Below are the code and all the weights of a small trained network. Each question names an input and a target symbol and asks about switching units off, where a switched-off unit gives its printed mean instead of its output.

import numpy as np


def w(rows, s, z=0):
    codes = np.array(rows[::2]) - 128.0
    scale = np.full(codes.shape[1], s)
    scale[-1] = z or s
    return codes * scale


def norm(h):
    return h / np.sqrt((h * h).mean(-1, keepdims=True) + 1e-5)


def f(y):
    return np.maximum(y, 0)


def softmax(a):
    e = np.exp(a - a.max(-1, keepdims=True))
    return e / e.sum(-1, keepdims=True)


def log_softmax(a):
    a = a - a.max(-1, keepdims=True)
    return a - np.log(np.exp(a).sum(-1, keepdims=True))


def net(x, mask):
    ids = ['ΓΠαβδεζηθλμξσφψω'.index(c) for c in x.split()]
    T = len(ids)
    res = E[ids] + P[:T]
    u = 0
    for l in range(2):
        r = norm(res)
        for j in range(3):
            rows = slice(2 * j, 2 * j + 2)
            q, k, v = (r @ M[l][rows].T for M in (Q, K, V))
            z = softmax(np.where(np.tri(T) > 0, q @ k.T / 2**0.5, -1e9)) @ v
            o = O[l][rows]
            res = res + np.where(mask[u + j], z, o[:, -1]) @ o[:, :-1]
        u += 3
        y = f(norm(res) @ A[l][:, :-1].T + A[l][:, -1])
        res = res + np.where(mask[u : u + 4], y, B[l][:, -1]) @ B[l][:, :-1]
        u += 4
    return log_softmax(norm(res)[-1] @ U[:, :-1].T + U[:, -1])


Q, K, V, O, A, B = {}, {}, {}, {}, {}, {}
E = w([
[109,123,130],'Γ',
[97,167,164],'Π',
[207,170,208],'α',
[200,214,231],'β',
[42,63,153],'δ',
[108,124,114],'ε',
[132,154,158],'ζ',
[108,250,48],'η',
[120,205,67],'θ',
[94,60,254],'λ',
[143,152,149],'μ',
[212,225,133],'ξ',
[216,138,135],'σ',
[119,75,140],'φ',
[127,152,163],'ψ',
[103,28,239],'ω',
],0.0053)
P = w([
[117,50,112],'0',
[102,254,189],'1',
[119,166,137],'2',
[118,153,144],'3',
[113,146,147],'4',
[112,145,148],'5',
[115,139,148],'6',
[114,141,152],'7',
[115,132,151],'8',
[121,140,150],'9',
],0.0054)
Q[0] = w([
[49,190,12],'L0H0',
[164,1,51],'L0H0',
[100,88,130],'L0H1',
[152,122,191],'L0H1',
[217,155,177],'L0H2',
[81,208,37],'L0H2',
],0.0069)
K[0] = w([
[96,220,53],'L0H0',
[2,86,88],'L0H0',
[120,98,167],'L0H1',
[124,160,147],'L0H1',
[224,99,125],'L0H2',
[91,87,120],'L0H2',
],0.0096)
V[0] = w([
[137,169,58],'L0H0',
[122,84,182],'L0H0',
[100,49,46],'L0H1',
[102,160,4],'L0H1',
[210,200,141],'L0H2',
[128,128,128],'L0H2',
],0.0039)
O[0] = w([
[152,1,123,80],'L0H0',
[90,237,145,159],'L0H0',
[197,145,200,3],'L0H1',
[105,153,202,24],'L0H1',
[71,191,87,194],'L0H2',
[128,128,128,128],'L0H2',
],0.0036,0.0025)
A[0] = w([
[77,31,110,101],'L0N0',
[2,222,138,24],'L0N1',
[33,111,166,244],'L0N2',
[70,116,215,6],'L0N3',
],0.0054,0.0019)
B[0] = w([
[81,139,75,147],'L0N0',
[100,102,1,253],'L0N1',
[162,194,108,227],'L0N2',
[187,147,163,164],'L0N3',
],0.0064,0.0046)
Q[1] = w([
[156,84,110],'L1H0',
[233,205,146],'L1H0',
[164,191,195],'L1H1',
[183,196,155],'L1H1',
[49,8,76],'L1H2',
[97,98,148],'L1H2',
],0.013)
K[1] = w([
[94,143,92],'L1H0',
[125,7,145],'L1H0',
[152,70,131],'L1H1',
[184,56,161],'L1H1',
[52,165,89],'L1H2',
[135,133,106],'L1H2',
],0.016)
V[1] = w([
[57,73,127],'L1H0',
[41,69,142],'L1H0',
[71,232,98],'L1H1',
[171,88,2],'L1H1',
[107,28,133],'L1H2',
[127,208,194],'L1H2',
],0.0085)
O[1] = w([
[94,100,192,29],'L1H0',
[79,110,169,4],'L1H0',
[99,185,182,169],'L1H1',
[255,179,111,199],'L1H1',
[149,48,132,15],'L1H2',
[69,171,149,170],'L1H2',
],0.0093,0.003)
A[1] = w([
[180,183,151,33],'L1N0',
[149,118,62,142],'L1N1',
[254,124,208,250],'L1N2',
[172,171,144,36],'L1N3',
],0.0096,0.0025)
B[1] = w([
[191,93,83,217],'L1N0',
[106,145,84,253],'L1N1',
[61,120,255,246],'L1N2',
[197,111,50,193],'L1N3',
],0.0099,0.0035)
U = w([
[155,85,150,254],'Γ',
[73,167,144,76],'Π',
[162,118,62,88],'α',
[151,167,163,70],'β',
[52,159,165,169],'δ',
[148,116,188,230],'ε',
[83,116,84,123],'ζ',
[110,191,190,83],'η',
[180,164,202,100],'θ',
[21,100,128,178],'λ',
[140,57,31,128],'μ',
[195,120,151,117],'ξ',
[249,61,113,88],'σ',
[122,111,175,248],'φ',
[54,144,90,80],'ψ',
[100,70,108,223],'ω',
],0.019,0.0057)

Each question gives the input, a string of symbols that net reads in full, and the target symbol t.
The units are the heads (2 rows each of Q, K, V and O) and the neurons (one row each of A and B). Each row of codes is followed by its name. A weight is (code - 128) times the scale printed after its matrix; where a second scale follows, it is the last column's (O, A, B and U).
mask holds one flag per unit, layer by layer, with each layer's heads first. A switched-off unit (its flag False) gives its mean, the last column of its rows in O or B, instead of its output. The means were averaged over made-up inputs and are rounded, as every weight is.
A unit's drop is (log p(t) with every unit on - log p(t) with that unit switched off) / (log p(t) with every unit on - log p(t) with every unit switched off).
The circuit of an input: a set's keep is (log p(t) with only the set's units on - log p(t) with every unit switched off) / (log p(t) with every unit on - log p(t) with every unit switched off). Starting from the 12 units with the biggest drops (on a tie, the unit counted first), units are removed one at a time, each time the one whose removal leaves the highest keep (on an exact tie, the one counted first), for as long as the keep stays at least 0.8.
units of the circuit, in order: the units of the circuit, biggest drop first
most important unit: the unit with the biggest drop
top k neurons: the k neurons with the biggest drops, biggest first
k most important neurons of layer l: the k neurons of layer l with the biggest drops, biggest first
input λ ξ λ, target λ: units of the circuit, in order	[L1H1, L0N1]
input σ η μ θ α μ ψ ω, target σ: units of the circuit, in order	[L1H1, L0N2, L0N1]
input σ φ ψ θ λ λ λ σ α α, target σ: units of the circuit, in order	[L0H1, L0N2, L1H2]
input μ μ η ξ σ ε ξ, target μ: most important unit	L0H1
input μ Π μ Π ω, target μ: top 3 neurons	[L0N1, L0N2, L0N3]
input λ α ψ α Γ ξ, target λ: units of the circuit, in order	[L1H1, L0N1, L1H0]
input θ α μ ζ λ λ, target θ: units of the circuit, in order	[L1N2, L0N3, L1N0]
input δ σ σ, target δ: 2 most important neurons of layer 0	[L0N1, L0N0]
input θ ψ φ σ λ, target θ: units of the circuit, in order	[L0N3, L1N2, L1N0]
input λ μ ξ μ μ λ θ ζ σ, target λ: units of the circuit, in order	[L0N1, L1H1, L1H0]
input σ σ ω θ φ μ σ, target σ: units of the circuit, in order	[L0N1, L0N2, L1H2]
input λ σ ψ ε α Γ λ, target λ: units of the circuit, in order	[L1H1, L0N3, L0N1]
input δ α μ δ σ σ σ ω ζ β, target δ: top 2 neurons	[L0N0, L0N1]
input δ α σ θ η α, target δ: units of the circuit, in order	[L1H0]
input μ ξ σ λ, target μ: top 3 neurons	[L0N1, L0N2, L0N3]
input σ σ σ α λ, target σ: top 2 neurons	[L0N2, L0N3]
input σ θ μ η ε ξ, target σ: top 3 neurons	[L0N2, L0N1, L1N2]
input σ σ β μ α η σ ψ ω, target σ: top 3 neurons	[L0N3, L0N1, L0N2]
input θ λ λ μ σ σ, target θ: units of the circuit, in order	[L0N1, L1N2]
input λ α ω φ Γ ξ, target λ: most important unit	L1H1
input θ ξ μ σ λ ζ ξ, target θ: top 4 neurons	[L0N0, L1N2, L0N2, L0N1]
input μ α μ β ω, target μ: top 3 neurons	[L0N1, L0N3, L0N2]
input σ ψ σ η α σ α, target σ: top 3 neurons	[L0N2, L0N1, L1N2]
input μ ε λ λ β, target μ: top 3 neurons	[L0N1, L0N2, L0N3]
input ε ε σ η ε, target θ: top 2 neurons	[L0N0, L1N2]
input μ α α, target μ: top 2 neurons	[L0N1, L0N2]
input σ μ σ ξ, target σ: most important neuron of layer 0	[L0N2]
